Here is a tiny trained network, its code and every weight. The questions are about switching its units off for an input and a class, where a switched-off unit gives its printed mean instead of its output.

import numpy as np


def w(rows, s, z=0):
    codes = np.array(rows[::2]) - 128.0
    scale = np.full(codes.shape[1], s)
    scale[-1] = z or s
    return codes * scale


def f(y):
    return y / 2 * (1 + np.tanh(0.7978845608 * (y + 0.044715 * y**3)))


def log_softmax(a):
    a = a - a.max(-1, keepdims=True)
    return a - np.log(np.exp(a).sum(-1, keepdims=True))


def net(x, mask):
    res = np.array(x, float).reshape(1, 2) / 4 @ E
    y = f(res @ A[0][:, :-1].T + A[0][:, -1])
    res = res + np.where(mask, y, B[0][:, -1]) @ B[0][:, :-1]
    return log_softmax(res[-1] @ U[:, :-1].T + U[:, -1])


A, B = {}, {}
E = w([
[236,2,132,203,236,171],'x0',
[56,89,221,182,136,33],'x1',
],0.0093)
A[0] = w([
[165,193,102,119,47,92,77],'N1',
[75,102,196,154,124,97,4],'N2',
[123,79,104,227,151,129,85],'N3',
[50,127,117,146,80,164,139],'N4',
[109,147,37,69,169,167,38],'N5',
[30,104,130,188,177,62,117],'N6',
[108,208,151,149,92,142,23],'N7',
[79,63,119,117,107,105,3],'N8',
[82,164,105,140,49,55,181],'N9',
[138,120,200,182,64,61,191],'N10',
[143,160,192,64,74,118,6],'N11',
[83,137,135,127,50,136,12],'N12',
[122,99,163,169,98,4,129],'N13',
[191,126,111,175,202,115,159],'N14',
[169,142,84,79,114,177,191],'N15',
[112,165,231,153,112,67,137],'N16',
[92,195,125,45,64,112,247],'N17',
[77,208,128,149,132,116,14],'N18',
[11,119,138,78,132,94,187],'N19',
],0.011,0.0052)
B[0] = w([
[186,91,155,194,85,133,175],'N1',
[167,236,82,196,38,251,166],'N2',
[115,47,196,219,118,108,184],'N3',
[99,114,171,136,155,146,165],'N4',
[229,237,106,155,66,203,163],'N5',
[162,179,61,95,35,168,199],'N6',
[226,151,236,216,114,184,159],'N7',
[178,205,194,173,64,156,128],'N8',
[119,22,182,185,46,97,219],'N9',
[91,64,83,118,58,178,202],'N10',
[123,188,178,206,208,215,153],'N11',
[174,93,243,203,176,254,159],'N12',
[217,208,21,58,50,121,205],'N13',
[141,44,144,180,80,115,206],'N14',
[204,113,50,127,32,79,194],'N15',
[234,113,128,130,40,92,200],'N16',
[119,46,147,109,11,25,254],'N17',
[204,105,211,215,97,212,160],'N18',
[61,81,159,105,159,150,209],'N19',
],0.0073,0.013)
U = w([
[232,208,64,163,47,202,114],'0',
[166,55,204,254,134,162,39],'1',
[137,52,83,105,105,91,255],'2',
[9,196,145,88,221,145,1],'3',
[44,203,143,72,212,121,1],'4',
[44,204,188,60,233,119,1],'5',
[76,171,159,55,218,101,1],'6',
],0.0099,0.0053)

Each question gives the input, the list of numbers given to net, and the class t.
The units are the neurons (one row each of A and B). Each row of codes is followed by its name. A weight is (code - 128) times the scale printed after its matrix; where a second scale follows, it is the last column's (A, B and U).
mask holds one flag per neuron, in row order. A switched-off neuron (its flag False) gives its mean, the last column of its row in B, instead of its output. The means were averaged over made-up inputs and are rounded, as every weight is.
A unit's drop is (log p(t) with every unit on - log p(t) with that unit switched off) / (log p(t) with every unit on - log p(t) with every unit switched off).
The circuit of an input: a set's keep is (log p(t) with only the set's units on - log p(t) with every unit switched off) / (log p(t) with every unit on - log p(t) with every unit switched off). Starting from the 12 units with the biggest drops (on a tie, the unit counted first), units are removed one at a time, each time the one whose removal leaves the highest keep (on an exact tie, the one counted first), for as long as the keep stays at least 0.8.
circuit, biggest first: the units of the circuit, biggest drop first
unit that matters most: the unit with the biggest drop
top k neurons: the k neurons with the biggest drops, biggest first
drop of u: that unit's drop, to one decimal
input [1,-3], class 2: circuit, biggest first -> (N2; N7)
input [5,6], class 0: circuit, biggest first -> (N13; N6)
input [3,0], class 2: circuit, biggest first -> (N12; N2)
input [1,3], class 2: top neuron -> (N5)
input [-7,6], class 1: top 3 neurons -> (N9; N19; N12)
input [-3,-1], class 2: top 2 neurons -> (N3; N17)
input [-3,5], class 0: top 2 neurons -> (N13; N2)
input [-6,5], class 1: top 2 neurons -> (N9; N19)
input [-6,8], class 0: top 2 neurons -> (N13; N6)
input [-8,7], class 1: top 2 neurons -> (N9; N19)
input [1,0], class 2: drop of N6 -> 0.0
input [-1,-2], class 2: drop of N2 -> 0.1
input [-3,-3], class 2: drop of N13 -> 0.2
input [-3,1], class 2: unit that matters most -> N3
